How the states are linked:
at | ne ka ra du tu
TZ | GT SJ RJ BQ CJ
LC | JP BG DC FG QH
ZG | SC GZ FZ BZ CQ
CN | CQ SC TC FZ FL
CF | BZ SL FL CQ FZ
NZ | FJ HN JP BG CZ
LH | TC FZ PM CR GQ
TQ | DG FF HF NM FH
RP | RJ BQ HN TG QN
DZ | ZT JN MM CT FF
QD | RQ DD PH NC DM
MH | QH JP BL DC QR
QH | MJ NZ MH LC PJ
QN | DH TZ JT RP JF
SF | PM CR GT SJ NJ
HB | FQ PJ DD JR RH
GF | FF ZT NM MM DG
RN | GQ TC NJ PM SJ
ZB | ZR DM FB BF ZQ
NQ | NM MM JD FH HF
CC | BQ NJ TG CJ RJ
FG | LQ PP PJ MJ LC
DQ | FL CQ GQ TC CR
CJ | LT SF DH TZ CC
CT | ZQ ZR PQ FB DZ
DC | LC LQ FQ PJ MH
NM | GF DZ NQ HJ TQ
PB | DD JR NC BS RQ
BL | MH LC RH FQ JR
CZ | PP JT MJ NZ LQ
GN | RH FQ RQ DD BS
GQ | DQ CN RN LH QC
RG | JR MH BS RH DD
RH | BL DC GN HB RG
FJ | JT RP NZ GB PP
CQ | NR JD CN ZG CF
BQ | CH RN CC LT TZ
TG | CC LT JF DH RP
MF | DM RQ BF PH ZR
FZ | ZG QF ZL CF CN
FH | HJ PQ GZ TQ NQ
PH | QD PB JN QQ MF
GB | HN TG BG DP FJ
HF | TQ GF SL NQ GZ
FB | ZB MF FF ZT CT
JP | NZ GB LC LQ MJ
BF | MF QD ZT JN ZB
FQ | DC FG HB QR BL
RQ | GN HB QD PB FP
JN | PH NC ZQ ZR BF
PQ | CT ZB DG FF MM
CH | SJ GQ BQ NJ GT
HN | RP CC GB JF JT
QQ | NC BS ZR DM PH
DP | JF DH PP JT GB
DD | HB QR PB RG GN
PM | LH ZL SF QC RN
FF | FB BF GF DZ PQ
QF | GZ TQ BZ SL SC
GT | SF QC TZ CH LT
JT | QN RJ FJ HN DP
PP | DP QN CZ FJ BG
LT | NJ PM CJ GT BQ
HJ | MM CT FH DG NM
FP | BS RH DM RQ NC
NC | PB RG QQ FP QD
FL | CF NR DQ CN ZL
CR | ZL CF QC DQ LH
TC | CN ZG LH ZL DQ
JR | QR QH RG BL HB
SC | JD FH ZG QF NR
PJ | FG CZ QR QH DC
DH | CJ GT QN RJ TG
DM | FP GN MF QD QQ
LQ | BG DP FG CZ JP
BG | GB JF LQ PP NZ
NJ | RN LH LT SF CH
DG | PQ FB TQ GF HJ
MJ | CZ FJ QH JP FG
JD | NQ HJ SC GZ SL
MM | DZ ZQ HJ PQ GF
ZT | BF PH DZ ZQ FB
JF | TG CJ DP QN HN
QC | CR FL SJ GQ PM
BZ | QF HF CF NR ZG
ZL | FZ BZ CR FL TC
SL | HF NM NR JD QF
GZ | FH DG QF HF JD
QR | PJ MJ JR MH FQ
ZQ | JN QQ CT ZB ZT
ZR | QQ FP ZB MF JN
RJ | TZ CH RP CC DH
SJ | QC DQ CH RN SF
NR | SL NQ CQ SC BZ
BS | RG BL FP GN PB

The rows follow the links: the fewer symbols apart two states are, the more alike their rows tend to be.

Each row is also shifted at random along 7 hidden directions that mean nothing.

Known rows, each with its state:
51 29 13 15 -2 -31 10 -1 33 -5 -3 -13 12 19 -22 -5 13 58 17 -8 19 -14 -10 -37 -18 -10 10 -19 -55; state DG
-6 31 -1 9 2 -7 -52 33 0 -34 26 -1 -17 20 25 28 -19 52 19 -8 -15 35 53 -24 49 16 -3 -11 6; state DM
47 -24 12 3 18 -4 -19 -7 1 58 -17 -3 25 -10 -2 5 -18 -30 -15 2 26 27 29 17 36 6 -36 12 -84; state FF
-49 -24 4 0 -7 42 18 0 -4 88 -47 -14 11 -8 -20 -9 11 -32 28 12 54 10 -5 5 -27 -19 21 3 17; state ZQ
18 -3 30 21 -3 15 -14 6 -19 34 13 -7 21 -23 -8 -15 14 -11 2 7 -1 -4 -4 13 2 9 47 -12 2; state CZ
-36 19 -25 -15 -4 -29 -2 -3 -1 -19 -3 -4 -18 -3 -11 14 -10 -14 10 -17 -26 -2 1 23 -19 -24 -13 1 37; state BG
-88 -17 0 -28 38 -6 -12 -2 -4 35 5 9 -12 -14 16 24 -21 -41 -2 21 9 27 49 31 19 -7 -30 26 -32; state GZ
4 29 24 52 -24 -18 -66 32 -21 -46 34 -9 19 -2 4 -9 -4 42 0 -24 -49 8 13 -8 46 31 36 -35 12; state QH
-14 15 -6 25 30 -3 -43 37 -6 35 35 -21 0 -18 -3 15 -8 -32 44 2 8 5 58 22 26 -4 10 -11 -33; state HF
35 -3 -4 24 16 -32 -27 14 2 -24 20 0 11 -10 -12 -17 0 -34 6 6 -20 -19 13 22 7 -6 -21 -9 -48; state JF
-30 -29 46 1 10 34 55 -28 -4 83 -21 -8 34 -13 4 -10 5 17 -28 10 46 -5 -34 -14 -9 31 51 18 -38; state GF
-56 -15 -10 -7 12 -56 19 -3 25 -8 -63 -2 1 13 -28 -19 -7 -10 20 14 11 -7 -7 2 -54 -44 -37 11 -20; state TQ
48 -19 -22 -46 -28 53 10 -24 -8 35 -32 17 -19 -1 1 13 10 -44 -14 2 22 29 -8 17 -4 -20 -32 12 58; state DQ
-58 11 -60 24 6 79 -27 36 -12 -42 100 -1 -26 5 43 24 4 -37 7 -16 -1 -18 35 -8 82 44 -31 -12 -1; state DH
6 -36 7 27 -4 8 -58 31 -41 50 -48 -14 21 -12 11 1 -46 -37 7 -10 -7 53 45 32 50 17 -6 10 28; state SC
-48 16 -8 34 -9 -5 -22 15 -14 -43 45 -6 8 -14 -7 -17 12 -16 1 -15 -40 -33 -14 14 8 12 19 -24 14; state MH
-13 -10 35 15 -57 89 41 -19 6 8 -12 6 24 31 13 -23 41 89 -34 -2 47 -5 -69 -84 11 48 48 -18 18; state NM
-18 2 19 -9 -20 -39 -50 7 -22 -28 -44 9 -3 14 23 19 -47 51 -21 -19 -46 64 28 0 36 13 -8 10 56; state FL
-31 -1 24 -31 9 -25 28 -16 2 -9 -22 11 -13 4 9 6 -8 38 -10 16 -10 9 -9 -7 -34 -5 23 19 32; state DZ
-15 -30 11 -9 44 -77 21 -4 -19 -10 -43 -2 1 -14 14 0 -61 -9 -17 1 -45 3 5 37 -23 7 4 45 18; state NZ
24 24 19 2 -11 -50 -16 4 9 -35 -16 1 -2 9 -16 -8 2 45 12 0 -26 5 -2 -10 -26 -19 18 -14 20; state CN
128 34 16 2 20 -16 14 -13 2 24 46 -16 9 -9 15 33 -19 46 -17 -30 -4 0 9 -6 31 35 34 4 -51; state LT
44 15 0 8 -24 62 28 -1 1 -33 40 3 -7 23 29 5 19 66 -18 -11 10 -15 -32 -57 24 46 34 -11 30; state JT
37 1 -38 -38 -22 32 0 -14 -16 -27 19 20 -33 -11 6 12 13 -55 -13 -4 -26 0 -12 34 -8 -18 -24 4 85; state BZ

The symbols that take the first to the second take the third to the fourth, perhaps in another order. What is the fourth?
Answers are names.
A -60 18 14 34 -32 -9 -15 27 -9 -42 -19 -12 6 21 0 -14 -3 71 18 -17 -24 3 -16 -37 -3 15 49 -21 68
B 3 2 -13 22 -48 7 -54 24 -2 -15 -47 -4 6 23 -15 -10 -1 10 20 -16 0 36 11 -16 21 -15 -28 -25 38
C 13 13 -25 25 -45 35 -46 15 7 -28 12 3 4 16 -16 -13 31 -12 10 -13 6 2 -1 -16 31 -8 -37 -38 -3
D MJ

A 4 35 -4 41 17 -33 -31 17 14 -1 50 -22 21 -6 -14 6 -2 4 15 -24 -2 -17 25 1 35 10 -5 -25 -96
B 97 31 -2 20 -52 39 -16 -4 9 -20 30 1 11 9 -21 -15 49 19 -1 -17 8 -17 -34 -27 9 -2 10 -45 1
C 19 25 -43 -12 2 -58 -33 14 18 -103 11 15 -35 25 4 13 -17 7 9 -8 -48 3 27 2 5 -25 -70 -3 8
D BS

A 8 30 53 -1 -9 -30 -34 1 -1 53 -29 -14 18 6 -2 26 -22 84 7 -15 8 59 33 -19 22 7 45 -8 -14
B -27 3 -41 9 -6 43 -44 22 7 -27 34 7 -15 28 30 24 -11 -4 1 -12 15 27 48 -21 81 22 -70 -6 -35
C -19 -12 6 35 10 -29 -1 16 0 -35 -9 -5 17 8 2 -24 -13 15 -1 0 -16 -19 -8 -12 2 17 0 -1 -22
D CN

A 5 2 38 -21 13 18 -11 4 -16 56 0 0 -7 -12 21 26 -10 28 6 15 12 41 34 1 13 11 50 13 27
B -9 -10 18 11 -10 39 9 -5 -7 38 10 -3 17 -19 -13 -20 32 -25 1 13 20 -17 -22 5 -12 1 33 -12 -3
C 29 5 29 -3 -35 7 68 -26 15 -65 -25 13 3 42 20 -18 12 127 -40 -6 -4 -21 -78 -82 -31 38 46 2 47
D CQ

A -55 -25 30 -1 2 86 51 -18 -3 40 33 9 12 -6 22 -12 36 13 -27 26 47 -23 -35 -33 5 40 46 6 -19
B -10 -10 -71 -6 -41 34 3 -10 25 -44 -10 16 -15 16 -38 -28 48 -84 10 0 19 -33 -36 8 -27 -53 -95 -22 6
C -80 -6 -3 -21 35 4 7 -1 5 90 -14 -15 -4 -13 -3 28 -18 -33 25 5 44 24 42 23 0 -17 -5 20 -39
D NZ

A 100 -14 -26 -15 24 -40 -19 0 1 7 -24 2 -7 0 4 21 -41 -39 -3 -9 -7 27 40 31 20 -14 -66 22 -35
B 81 -13 23 -22 -19 -25 2 -17 -8 19 -77 3 6 15 6 12 -36 50 -22 -14 -5 52 -4 -10 -3 2 0 19 40
C 61 -12 -2 7 49 -92 13 -10 18 -11 -7 -3 16 -19 -29 -20 -14 -51 -2 12 -21 -37 1 41 -36 -29 -36 13 -95
D CH

A -10 -47 26 -20 -9 -7 16 -24 0 17 -74 19 16 9 0 -21 -7 3 -33 23 13 26 -21 -5 -16 -6 -23 23 -2
B 53 18 37 -23 26 -12 40 -17 3 84 -10 -20 3 -14 -2 27 -11 42 11 -3 30 12 4 -3 -29 0 69 16 -7
C 45 41 15 -3 -12 16 2 3 25 -15 24 0 -10 30 12 21 15 95 7 -5 24 11 6 -61 17 16 20 -16 -19
D BL

A -75 5 -55 -3 1 -4 -12 5 16 -81 32 14 -23 26 19 13 -12 -10 -16 -16 -19 -9 14 -11 40 8 -85 3 -30
B -10 6 21 -16 31 -15 -17 1 -36 38 28 -5 -6 -37 23 30 -33 -15 -8 -5 -36 24 36 48 19 18 46 20 32
C 9 -18 0 15 13 -5 24 -8 -10 22 -3 -12 19 -16 -1 -10 -13 -26 -14 -12 -3 -21 -20 17 -3 16 11 12 -16
D ZB

A 18 9 -8 -33 -25 2 21 -30 17 -41 -6 22 -16 20 5 6 12 34 -30 -4 -5 3 -30 -23 -11 -7 -27 1 16
B -65 -2 -20 20 1 -34 -12 17 -7 -11 -22 -14 4 -5 -17 -11 -18 -28 20 -14 -21 -9 1 23 -14 -15 -9 -2 20
C -11 11 57 -12 52 -71 56 -28 39 64 -20 -14 25 -7 -27 -3 2 52 8 24 41 -19 -8 -16 -59 -17 44 15 -115
D ZR

A -26 -3 -17 -8 20 -10 68 -31 43 38 -10 -10 12 1 -39 -16 30 -26 11 8 56 -51 -38 -7 -58 -33 -23 3 -90
B -21 -12 12 18 -14 -52 -40 11 -24 -76 -26 12 9 9 16 -14 -36 27 -32 -13 -72 20 0 6 24 22 -14 5 38
C -40 24 -32 -17 -43 94 8 -9 26 -2 43 12 -23 20 -7 8 67 -2 13 5 53 -11 -18 -40 6 -15 -21 -32 7
D TG

A 26 -15 -60 0 -37 57 -52 15 24 27 -31 6 -8 23 -30 -5 29 -79 36 6 63 31 33 0 28 -50 -111 -24 -36
B -22 19 39 0 37 -2 1 15 -16 66 25 -22 0 -18 22 35 -26 43 19 -2 9 22 41 0 16 27 79 12 1
C -64 -35 13 21 -15 58 25 9 -5 11 -21 2 13 9 6 -33 23 4 2 23 32 -13 -32 -32 -9 17 24 -2 24
D PM

A 94 -2 0 -43 38 -26 13 -15 2 66 -16 -3 -16 -23 -9 27 -16 -43 17 14 15 18 31 44 -31 -37 -4 25 -9
B 22 -16 -31 -1 -2 -12 -19 9 -11 -80 12 21 -17 2 14 -12 -9 -39 -17 4 -48 -11 0 20 11 1 -49 5 31
C 27 -5 -14 -36 -33 63 36 -35 26 13 -14 19 -11 28 5 8 32 21 -23 3 53 10 -30 -41 1 -4 -37 0 -10
D SC

A -4 41 9 1 16 -16 17 1 19 -11 38 -12 -8 12 10 24 -3 69 9 -14 6 -10 7 -33 5 16 30 -5 -29
B -62 28 -17 -10 39 -14 41 -9 -13 28 65 -21 -15 -43 -5 23 -3 -44 12 -18 -22 -49 -7 49 -32 -1 54 9 19
C -26 -13 21 32 -4 -26 15 5 -1 -24 -31 -9 25 15 5 -22 -20 52 -15 -12 -10 -9 -27 -29 1 29 19 3 -9
D GF

A 145 29 6 -21 -12 16 -49 1 6 10 26 11 -14 6 8 31 8 20 3 1 9 45 45 -7 43 -6 -18 -13 -17
B 63 -4 -28 -17 -9 -26 36 -21 25 6 -44 -4 -2 3 -44 -16 17 -37 18 -1 18 -28 -35 14 -68 -53 -31 -1 0
C -111 -38 20 14 -9 21 -10 6 24 5 -46 14 20 29 -6 -33 20 13 -1 38 50 16 2 -42 9 -5 -42 -4 -65
D DH

A 27 -10 -7 -22 -16 37 7 -11 -6 26 -19 5 -7 8 15 16 -6 5 -13 -7 19 28 0 -9 17 8 -11 11 27
B -104 -47 26 12 29 9 55 -11 -1 68 -42 -14 32 -7 3 -19 -14 -3 -11 14 43 -13 -23 -9 -17 22 25 28 -47
C 1 -27 30 2 -21 -16 1 -10 7 5 -68 10 22 11 -21 -35 11 14 -9 22 11 13 -24 -13 -31 -20 -7 -2 -2
D GT

A 28 10 7 -28 -19 31 -1 -7 7 -8 0 18 -20 15 11 11 18 35 -1 15 14 22 2 -26 0 -5 1 -3 34
B -69 -19 -41 -4 19 15 37 5 -13 32 1 -14 -13 -33 -22 -12 10 -106 32 7 5 -46 -17 54 -57 -35 8 10 49
C -54 -7 -5 -17 41 -16 -31 22 -21 24 13 0 -21 -21 19 28 -33 -43 19 14 -17 29 64 45 18 -6 -5 24 14
D CT

A 16 27 -58 -14 -21 22 -21 8 6 -28 29 2 -31 4 -9 20 14 -43 21 -20 -6 -3 12 17 7 -29 -44 -16 37
B 17 25 30 -17 -38 -51 -16 -17 24 -21 -64 7 6 35 -19 3 -4 94 -7 -11 -3 43 -10 -39 -16 -24 -7 -12 5
C -5 -32 36 8 -26 39 22 -8 17 21 -55 10 23 26 -8 -36 32 42 -5 32 54 7 -34 -54 -18 2 7 -5 -19
D QC

A -73 12 -13 34 -18 65 -11 28 -17 19 40 -19 2 -8 2 -2 21 -14 28 -14 16 -18 -1 -8 21 18 43 -24 38
B 53 -4 12 -10 30 -32 47 -38 34 -8 22 10 18 0 -8 -9 13 7 -38 11 15 -39 -26 -10 -14 4 -27 11 -118
C -45 -2 -3 -9 -10 34 -37 21 3 48 -34 -3 -11 20 11 26 -13 19 29 5 44 61 52 -20 35 -7 -20 0 10
D MH

A -12 -19 2 -24 -7 15 2 -11 -13 36 -40 5 -4 2 15 16 -24 -1 -14 -4 8 40 10 6 12 5 -9 22 34
B -59 8 16 10 24 -30 -36 25 -11 17 6 -10 0 -16 -2 7 -16 -8 29 9 -13 16 44 22 4 -7 23 0 -1
C 64 -38 3 -25 -19 55 18 -12 6 27 -48 18 -4 20 11 -5 11 1 -11 24 45 27 -10 -25 -1 -2 -25 14 20
D HN

